Here is a tiny trained network, its code and every weight. The questions are about switching its units off for an input and a class, where a switched-off unit gives its printed mean instead of its output.

import numpy as np


def w(rows, s, z=0):
    codes = np.array(rows[::2]) - 128.0
    scale = np.full(codes.shape[1], s)
    scale[-1] = z or s
    return codes * scale


def f(y):
    return np.maximum(y, 0)


def log_softmax(a):
    a = a - a.max(-1, keepdims=True)
    return a - np.log(np.exp(a).sum(-1, keepdims=True))


def net(x, mask):
    res = np.array(x, float).reshape(1, 7) / 4 @ E
    y = f(res @ A[0][:, :-1].T + A[0][:, -1])
    res = res + np.where(mask, y, B[0][:, -1]) @ B[0][:, :-1]
    return log_softmax(res[-1] @ U[:, :-1].T + U[:, -1])


A, B = {}, {}
E = w([
[86,104,40,105,227,135],'x0',
[126,140,135,122,136,125],'x1',
[177,54,154,91,176,85],'x2',
[131,112,120,136,118,135],'x3',
[129,121,124,132,124,132],'x4',
[107,123,122,178,91,4],'x5',
[129,123,124,132,125,131],'x6',
],0.011)
A[0] = w([
[103,208,48,170,127,148,88],'N1',
[193,60,123,66,199,78,82],'N2',
[17,94,1,83,220,103,26],'N3',
[196,69,183,142,153,99,94],'N4',
[102,123,119,184,117,34,6],'N5',
[70,183,96,170,108,154,62],'N6',
[128,123,109,212,147,55,90],'N7',
],0.0081,0.0019)
B[0] = w([
[148,200,68,147,123,132,186],'N1',
[95,227,29,170,150,83,220],'N2',
[14,79,208,5,18,148,254],'N3',
[107,157,64,147,95,55,197],'N4',
[189,97,181,111,255,192,205],'N5',
[154,205,37,151,126,99,178],'N6',
[190,61,188,148,217,200,195],'N7',
],0.0078,0.0087)
U = w([
[106,103,227,99,16,99,252],'0',
[146,168,1,156,131,65,15],'1',
[186,91,164,111,231,240,100],'2',
],0.011,0.0025)

Each question gives the input, the list of numbers given to net, and the class t.
The units are the neurons (one row each of A and B). Each row of codes is followed by its name. A weight is (code - 128) times the scale printed after its matrix; where a second scale follows, it is the last column's (A, B and U).
mask holds one flag per neuron, in row order. A switched-off neuron (its flag False) gives its mean, the last column of its row in B, instead of its output. The means were averaged over made-up inputs and are rounded, as every weight is.
A unit's drop is (log p(t) with every unit on - log p(t) with that unit switched off) / (log p(t) with every unit on - log p(t) with every unit switched off).
The circuit of an input: a set's keep is (log p(t) with only the set's units on - log p(t) with every unit switched off) / (log p(t) with every unit on - log p(t) with every unit switched off). Starting from all 7 units, units are removed one at a time, each time the one whose removal leaves the highest keep (on an exact tie, the one counted first), for as long as the keep stays at least 0.8.
circuit, biggest first: the units of the circuit, biggest drop first
top k neurons: the k neurons with the biggest drops, biggest first
drop of u: that unit's drop, to one decimal
input [-4,-3,-6,7,2,8,7], class 2: circuit, biggest first => N5; N7
input [2,4,5,5,-5,-4,-5], class 1: circuit, biggest first => N2; N5
input [-1,1,5,3,-5,5,-3], class 1: circuit, biggest first => N3
input [4,-3,-3,-6,5,3,-4], class 0: top 2 neurons => N3; N2
input [4,-8,4,-1,7,-3,-3], class 0: circuit, biggest first => N3; N5
input [-6,-1,-1,-5,3,8,-5], class 2: top 3 neurons => N5; N7; N3
input [-3,-5,-6,2,6,3,-4], class 1: top 3 neurons => N3; N6; N1
input [-5,-6,6,-6,0,-5,3], class 1: circuit, biggest first => N3; N4; N5
input [-1,3,4,-1,6,-2,-4], class 1: circuit, biggest first => N3; N5
input [-2,-2,8,-6,7,-8,1], class 1: top 2 neurons => N2; N4
input [-7,1,-8,-3,5,3,-7], class 1: top 2 neurons => N3; N6
input [-4,-4,7,7,-4,4,5], class 1: top 3 neurons => N3; N4; N2
input [5,-5,3,-1,-7,8,-8], class 2: drop of N5 => 0.5
input [-4,3,7,8,-4,2,-1], class 1: drop of N3 => 0.4
input [7,-2,6,7,4,0,6], class 0: drop of N3 => 1.6
